Each row, then roughly how far along a hidden order it lies, from 0 to 30
[  2  -4   1  -1  -1   3   0   8  -6   1   7  -4   1   0 -14  -3   2   3
   0  -4  -1  -2  -1   0  -2   2   2   4   0   1  -5   3  -4   2   2 -14
  -6   0  -1   2  -1   2 -17  -3   0  -3  -8   7   2  -8   5   1  -2   0
  -2  -3   0  -4   3  -1  -3   3   5   0   6   2   0   3  -2  -6]	10
[ 3 -6  1  3  1  0  0  3 -1 -4  7 -4  1  0 -9 -2  3  4  1  1 -2  0 -2  0
  0  2  3  4  7  0  1  0 -5  2  4 -8 -5  0  0  2 -1  5 -7 -1  0 -2 -3  4
 -4 -9  6 -1 -2  3 -3  0 -1 -2  2  0 -3 -2  7  1  4  0  0  6  0 -7]	14
[  3  -7  -4   9   9   4  -5 -11  12 -25 -18  -2   1  12  13   3   4  -8
   3   6   6   3  -1  -3   1   4   9  -2  18  -5  16  -6 -15  -3  19  33
  10  -1  -1   0  -1  13  63  -3  -5  17  14  -2  -8  -2  -2  -8  -3   7
   2   4  -7   6  -5   3  13 -11   5 -12  -6  12   3   8   4   2]	30
[ 4 -5  0  4  1 -3 -1  1  0 -9  8 -3  1  0 -8 -2  4  4  1  3 -2  0 -2  1
  3  2  6  3 10  8  1 -2 -6  2  3 -5 -7 -1  1  1 -1  6  5 -1  2 -1 -2  0
 -4 -9  6 -1 -1  0 -4  2 -1 -1  2  0  0 -5  9  3  3 -2  0  6  0 -6]	14
[ -2   7   1  -4  -3  -3   1   7 -16  15  15  -3  -1  -2 -12  -2   0   9
  -1  -1  -3  -1   2   2   1  -2  -1   3  -8  11 -10   4  12   4 -11 -30
 -10  -1   0   1   0  -2 -58  -1   8 -13  -7  -2   2   1   5   3   1 -13
  -4  -2   3  -6   6  -1  -9   7   2   9   3 -11   1  -1  -2  -6]	5
[  5  -6  -1   8   3  -6  -2  -5   5 -12   7  -3   0   1   1   0   4   4
   0   7  -1   2  -2   1   5   2   7   2  12  11   4  -4 -10   1   6   3
  -5  -1   1   1  -1   8  20   1   3   1   2  -5  -8  -6   6  -4   0   0
  -4   6  -2   1   1   2   5  -8   9   2   2  -4   1   8   1  -6]	18
[  2  -1   1   1  -1  -1   0   5  -4   2  10  -3   0   0  -9  -2   2   5
   0  -1  -2  -1  -1   1   0   1   2   4   1   7  -3   2   1   3  -3 -19
  -9  -1   0   1   0   2 -19  -1   3  -5  -4   2  -1  -6   5   0  -1  -5
  -3  -1   2  -3   4  -1  -5   1   6   4   5  -3   1   2  -2  -6]	10
[  4  -7  -3   9   6  -3  -4  -8   9 -19  -4  -2   1   5   7   2   4   0
   2   7   2   2  -2  -1   4   3   9   1  16   6   9  -5 -14   0  10  19
   0  -1   0   1  -1   9  40   0   0   7   8  -5  -9  -4   3  -6  -1   3
  -2   6  -5   3  -2   2  10 -11   8  -5  -3  -1   2   9   3  -3]	24
[  5  -6  -1   9   3  -3  -2  -5   4 -14   5  -4   1   2   0   0   4   4
   1   6  -1   1  -2   0   3   2   7   2  12   8   6  -5 -10   1   7   4
  -2  -1   1   2  -1   8  23   0   1   2   0  -3  -8  -8   5  -4  -1   1
  -3   6  -3   1   0   1   6 -10   7   0   1  -3   1   8   1  -5]	19
[ -5   5   3 -10  -6   2   3  14 -15  25  15  -3  -1  -3 -21  -4  -2   7
  -2  -8  -3  -4   2   0  -4  -1  -5   4 -15   1 -15   9  18   4 -12 -37
 -10   0  -1   1   0  -5 -63  -2   6 -14 -13   7   9  -1   5   7  -1 -12
  -2  -8   5 -10   6  -4 -15  13  -1   6   5 -10   1  -5  -4  -6]	0
